Here is a tiny trained network, its code and every weight. The questions are about switching its units off for an input and a class, where a switched-off unit gives its printed mean instead of its output.

import numpy as np


def w(rows, s, z=0):
    codes = np.array(rows[::2]) - 128.0
    scale = np.full(codes.shape[1], s)
    scale[-1] = z or s
    return codes * scale


def f(y):
    return np.maximum(y, 0)


def log_softmax(a):
    a = a - a.max(-1, keepdims=True)
    return a - np.log(np.exp(a).sum(-1, keepdims=True))


def net(x, mask):
    res = np.array(x, float).reshape(1, 5) / 4 @ E
    y = f(res @ A[0][:, :-1].T + A[0][:, -1])
    res = res + np.where(mask, y, B[0][:, -1]) @ B[0][:, :-1]
    return log_softmax(res[-1] @ U[:, :-1].T + U[:, -1])


A, B = {}, {}
E = w([
[124,138,203,146,137,114,208,108,171,122,217],'x0',
[106,74,108,147,140,247,188,134,163,123,232],'x1',
[124,131,112,139,118,134,45,122,13,158,133],'x2',
[55,83,222,149,149,168,148,112,57,113,80],'x3',
[185,60,123,130,121,119,87,142,90,176,206],'x4',
],0.011)
A[0] = w([
[82,215,136,130,129,145,164,121,134,112,6,38],'n1',
[94,153,208,133,130,180,252,122,192,118,199,98],'n2',
[98,103,230,131,130,142,131,126,44,126,28,138],'n3',
[127,102,107,125,127,153,125,123,142,121,97,126],'n4',
[100,169,126,128,129,172,163,123,125,119,160,90],'n5',
[108,149,109,131,129,182,118,121,68,124,191,79],'n6',
[162,119,158,127,127,37,141,131,200,135,167,106],'n7',
[101,74,133,127,132,222,166,130,143,119,61,86],'n8',
[113,164,125,132,130,125,138,129,137,123,95,4],'n9',
[124,153,174,125,129,79,126,125,75,125,145,81],'n10',
[142,126,149,122,129,81,137,125,151,129,136,89],'n11',
],0.024,0.0046)
B[0] = w([
[146,137,73,124,120,2,72,135,188,138,88,206],'n1',
[113,119,205,126,135,223,232,129,170,95,148,254],'n2',
[113,105,182,121,134,49,220,125,73,112,16,218],'n3',
[118,148,175,141,129,163,70,162,197,103,57,144],'n4',
[136,102,165,130,130,156,137,138,117,129,155,166],'n5',
[124,140,118,124,128,201,85,128,74,135,83,168],'n6',
[117,150,148,133,131,49,126,116,209,116,191,180],'n7',
[147,142,71,131,123,213,94,125,168,144,223,183],'n8',
[146,99,102,120,131,100,117,132,147,133,154,148],'n9',
[114,144,151,146,129,131,88,122,65,127,186,161],'n10',
[147,116,90,118,125,140,145,145,165,136,173,149],'n11',
],0.018,0.045)
U = w([
[166,113,80,119,88,239,58,202,113,153,150,188],'0',
[126,99,87,80,122,161,199,68,128,179,216,13],'1',
[127,34,87,140,109,109,209,58,63,183,180,2],'2',
[111,107,228,104,128,212,229,154,171,72,208,154],'3',
[169,197,140,136,79,86,47,141,107,154,255,44],'4',
[103,58,181,94,112,91,187,153,38,107,48,116],'5',
[168,130,129,70,96,8,180,158,230,86,144,217],'6',
],0.0062,0.0057)

Each question gives the input, the list of numbers given to net, and the class t.
The units are the neurons (one row each of A and B). Each row of codes is followed by its name. A weight is (code - 128) times the scale printed after its matrix; where a second scale follows, it is the last column's (A, B and U).
mask holds one flag per neuron, in row order. A switched-off neuron (its flag False) gives its mean, the last column of its row in B, instead of its output. The means were averaged over made-up inputs and are rounded, as every weight is.
A unit's drop is (log p(t) with every unit on - log p(t) with that unit switched off) / (log p(t) with every unit on - log p(t) with every unit switched off).
The circuit of an input: a set's keep is (log p(t) with only the set's units on - log p(t) with every unit switched off) / (log p(t) with every unit on - log p(t) with every unit switched off). Starting from all 11 units, units are removed one at a time, each time the one whose removal leaves the highest keep (on an exact tie, the one counted first), for as long as the keep stays at least 0.8.
units of the circuit, in order: the units of the circuit, biggest drop first
most important unit: the unit with the biggest drop
k most important neurons: the k neurons with the biggest drops, biggest first
drop when u is switched off: that unit's drop, to one decimal
input [-4,2,-2,3,1], class 0: units of the circuit, in order -> (n2; n8; n7)
input [-8,-3,2,-8,7], class 0: 2 most important neurons -> (n3; n2)
input [-5,-4,-6,7,0], class 6: 2 most important neurons -> (n1; n8)
input [-4,6,-1,2,5], class 0: most important unit -> n2
input [1,2,1,-5,6], class 4: 2 most important neurons -> (n2; n3)
input [3,-1,-3,2,-5], class 6: 4 most important neurons -> (n1; n6; n10; n9)
input [-5,4,5,4,0], class 5: 2 most important neurons -> (n3; n2)
input [-7,8,2,7,-1], class 0: units of the circuit, in order -> (n8; n2)
input [-4,2,-1,1,-3], class 6: 2 most important neurons -> (n2; n6)
input [-2,-6,8,-6,-2], class 4: units of the circuit, in order -> (n3; n2)
input [3,-2,6,-5,3], class 4: 2 most important neurons -> (n2; n3)
input [-7,-8,7,-6,4], class 4: 2 most important neurons -> (n3; n2)
input [8,-5,-6,2,-6], class 6: 2 most important neurons -> (n1; n7)
input [-8,5,8,5,-5], class 5: most important unit -> n3
input [-3,-7,7,5,-8], class 5: 2 most important neurons -> (n3; n7)
input [6,-5,6,-3,2], class 4: drop when n3 is switched off -> 0.1
input [-8,6,-5,0,-1], class 0: drop when n2 is switched off -> 0.4
input [-5,5,2,-3,6], class 0: drop when n3 is switched off -> 0.6
